Below are the code and all the weights of a small trained network. Each question names an input and a target symbol and asks about switching units off, where a switched-off unit gives its printed mean instead of its output.

import numpy as np


def w(rows, s, z=0):
    codes = np.array(rows[::2]) - 128.0
    scale = np.full(codes.shape[1], s)
    scale[-1] = z or s
    return codes * scale


def softmax(a):
    e = np.exp(a - a.max(-1, keepdims=True))
    return e / e.sum(-1, keepdims=True)


def log_softmax(a):
    a = a - a.max(-1, keepdims=True)
    return a - np.log(np.exp(a).sum(-1, keepdims=True))


def net(x, mask):
    ids = ['αγεθμξστω'.index(c) for c in x.split()]
    T = len(ids)
    res = E[ids] + P[:T]
    u = 0
    for l in range(3):
        r = res
        for j in range(3):
            rows = slice(3 * j, 3 * j + 3)
            q, k, v = (r @ M[l][rows].T for M in (Q, K, V))
            z = softmax(np.where(np.tri(T) > 0, q @ k.T / 3**0.5, -1e9)) @ v
            o = O[l][rows]
            res = res + np.where(mask[u + j], z, o[:, -1]) @ o[:, :-1]
        u += 3
    return log_softmax(res[-1] @ U[:, :-1].T + U[:, -1])


Q, K, V, O = {}, {}, {}, {}
E = w([
[47,131,66],'α',
[145,68,206],'γ',
[92,46,124],'ε',
[186,209,76],'θ',
[254,173,176],'μ',
[235,79,130],'ξ',
[154,135,222],'σ',
[98,198,156],'τ',
[177,115,40],'ω',
],0.0092)
P = w([
[30,118,153],'0',
[3,106,112],'1',
[21,96,113],'2',
[4,108,115],'3',
[25,108,155],'4',
[41,116,158],'5',
[37,101,163],'6',
[53,98,143],'7',
],0.0021)
Q[0] = w([
[165,162,92],'L0H0',
[206,182,68],'L0H0',
[133,130,95],'L0H0',
[35,115,116],'L0H1',
[160,154,243],'L0H1',
[237,129,40],'L0H1',
[95,145,177],'L0H2',
[63,248,102],'L0H2',
[175,147,2],'L0H2',
],0.0084)
K[0] = w([
[118,65,151],'L0H0',
[107,51,155],'L0H0',
[103,138,159],'L0H0',
[203,122,165],'L0H1',
[92,50,46],'L0H1',
[47,208,128],'L0H1',
[133,79,72],'L0H2',
[210,42,155],'L0H2',
[135,214,254],'L0H2',
],0.009)
V[0] = w([
[70,1,186],'L0H0',
[188,90,213],'L0H0',
[175,129,163],'L0H0',
[150,112,128],'L0H1',
[230,54,117],'L0H1',
[149,109,123],'L0H1',
[129,127,195],'L0H2',
[145,134,241],'L0H2',
[124,127,97],'L0H2',
],0.0066)
O[0] = w([
[255,89,90,235],'L0H0',
[184,204,122,46],'L0H0',
[133,185,138,58],'L0H0',
[116,132,101,101],'L0H1',
[76,144,24,2],'L0H1',
[118,128,109,102],'L0H1',
[186,172,146,128],'L0H2',
[207,201,157,99],'L0H2',
[116,119,126,135],'L0H2',
],0.0072,0.00049)
Q[1] = w([
[150,72,106],'L1H0',
[161,147,67],'L1H0',
[119,246,252],'L1H0',
[129,146,161],'L1H1',
[153,123,119],'L1H1',
[112,136,148],'L1H1',
[85,14,242],'L1H2',
[253,52,139],'L1H2',
[160,67,41],'L1H2',
],0.02)
K[1] = w([
[156,87,119],'L1H0',
[173,155,59],'L1H0',
[85,250,217],'L1H0',
[146,111,97],'L1H1',
[105,117,141],'L1H1',
[147,127,106],'L1H1',
[86,31,233],'L1H2',
[248,61,136],'L1H2',
[157,67,40],'L1H2',
],0.021)
V[1] = w([
[115,139,86],'L1H0',
[116,112,67],'L1H0',
[135,81,110],'L1H0',
[106,239,74],'L1H1',
[249,117,131],'L1H1',
[197,77,45],'L1H1',
[86,199,100],'L1H2',
[99,99,165],'L1H2',
[87,86,140],'L1H2',
],0.016)
O[1] = w([
[111,165,113,97],'L1H0',
[93,174,84,105],'L1H0',
[104,123,88,148],'L1H0',
[115,216,221,1],'L1H1',
[182,45,190,96],'L1H1',
[249,110,118,119],'L1H1',
[88,167,208,71],'L1H2',
[127,79,141,211],'L1H2',
[86,79,121,213],'L1H2',
],0.015,0.0013)
Q[2] = w([
[113,88,147],'L2H0',
[144,164,109],'L2H0',
[97,100,156],'L2H0',
[138,155,107],'L2H1',
[100,106,141],'L2H1',
[113,93,147],'L2H1',
[26,1,200],'L2H2',
[176,40,133],'L2H2',
[114,217,157],'L2H2',
],0.0076)
K[2] = w([
[143,135,138],'L2H0',
[89,107,119],'L2H0',
[168,177,104],'L2H0',
[136,131,148],'L2H1',
[136,143,111],'L2H1',
[125,144,102],'L2H1',
[117,254,241],'L2H2',
[102,36,192],'L2H2',
[184,172,108],'L2H2',
],0.008)
V[2] = w([
[133,153,88],'L2H0',
[110,125,107],'L2H0',
[133,92,234],'L2H0',
[239,200,193],'L2H1',
[214,29,107],'L2H1',
[122,254,175],'L2H1',
[92,92,196],'L2H2',
[76,71,190],'L2H2',
[173,166,111],'L2H2',
],0.0062)
O[2] = w([
[135,177,143,128],'L2H0',
[123,139,152,136],'L2H0',
[108,27,84,109],'L2H0',
[90,133,1,45],'L2H1',
[2,155,104,225],'L2H1',
[204,120,60,3],'L2H1',
[141,57,129,152],'L2H2',
[129,42,148,164],'L2H2',
[133,178,92,104],'L2H2',
],0.0062,0.0047)
U = w([
[99,158,241,199],'α',
[56,83,48,57],'γ',
[12,152,126,120],'ε',
[255,151,151,88],'θ',
[222,107,30,117],'μ',
[138,169,32,252],'ξ',
[133,65,82,4],'σ',
[166,78,179,174],'τ',
[165,212,149,168],'ω',
],0.0069,0.003)

Each question gives the input, a string of symbols that net reads in full, and the target symbol t.
The units are the heads (3 rows each of Q, K, V and O). Each row of codes is followed by its name. A weight is (code - 128) times the scale printed after its matrix; where a second scale follows, it is the last column's (O and U).
mask holds one flag per head, layer by layer. A switched-off head (its flag False) gives its mean, the last column of its rows in O, instead of its output. The means were averaged over made-up inputs and are rounded, as every weight is.
A unit's drop is (log p(t) with every unit on - log p(t) with that unit switched off) / (log p(t) with every unit on - log p(t) with every unit switched off).
The circuit of an input: a set's keep is (log p(t) with only the set's units on - log p(t) with every unit switched off) / (log p(t) with every unit on - log p(t) with every unit switched off). Starting from all 9 units, units are removed one at a time, each time the one whose removal leaves the highest keep (on an exact tie, the one counted first), for as long as the keep stays at least 0.8.
circuit, biggest first: the units of the circuit, biggest drop first
unit that matters most: the unit with the biggest drop
heads that matter: for each layer, one digit per head in row order, 1 if its drop is at least 0.15 and else 0, layers parted by /
input μ τ ω, target μ: circuit, biggest first -> (L2H1; L1H2; L0H2)
input ξ ε ε γ τ ω τ ξ, target ξ: heads that matter -> 010 / 111 / 011
input α τ α σ ξ ε α, target α: heads that matter -> 001 / 011 / 110
input μ θ ω θ τ σ, target μ: unit that matters most -> L2H1
input ε ε θ, target ε: circuit, biggest first -> (L2H1; L0H0; L1H1; L1H2)
input θ θ ε σ, target θ: circuit, biggest first -> (L2H1; L1H1; L0H0)
input θ θ ξ, target θ: circuit, biggest first -> (L2H1; L0H0; L1H1)
input ξ ε ξ γ, target ξ: heads that matter -> 110 / 101 / 011
input ξ ω μ, target ξ: heads that matter -> 010 / 011 / 011
input μ μ α σ θ ω μ ε, target μ: heads that matter -> 110 / 011 / 010
input γ ε τ μ σ γ, target γ: heads that matter -> 100 / 011 / 110
input μ ε τ σ γ, target μ: heads that matter -> 110 / 001 / 010
input α τ ε τ θ τ, target α: heads that matter -> 110 / 011 / 010
input γ α ξ, target γ: unit that matters most -> L2H1
input α μ τ τ ε ε μ, target θ: circuit, biggest first -> (L2H1; L1H2; L1H1)
input α ξ τ θ τ θ, target α: heads that matter -> 110 / 000 / 000
input μ θ α γ μ, target μ: circuit, biggest first -> (L2H1; L1H1; L1H2; L0H1)
input ε ε α σ τ ω, target ε: heads that matter -> 100 / 010 / 010
input μ τ τ ε τ μ τ μ, target μ: circuit, biggest first -> (L2H1; L1H2; L0H2)
input ε θ τ τ α, target ε: circuit, biggest first -> (L1H1; L0H0; L2H1)
input μ α μ σ μ, target θ: circuit, biggest first -> (L0H0; L2H1; L1H2; L1H1)
input τ ω ξ ξ γ θ ξ, target μ: circuit, biggest first -> (L1H2)
input τ σ τ ξ ε μ γ σ, target τ: heads that matter -> 010 / 110 / 001
input ξ γ ε, target ξ: heads that matter -> 110 / 101 / 011
input μ ω ξ ω γ τ ξ, target μ: heads that matter -> 110 / 011 / 010
input θ ε σ α ε γ θ, target θ: circuit, biggest first -> (L2H1; L0H0; L1H1; L1H2)
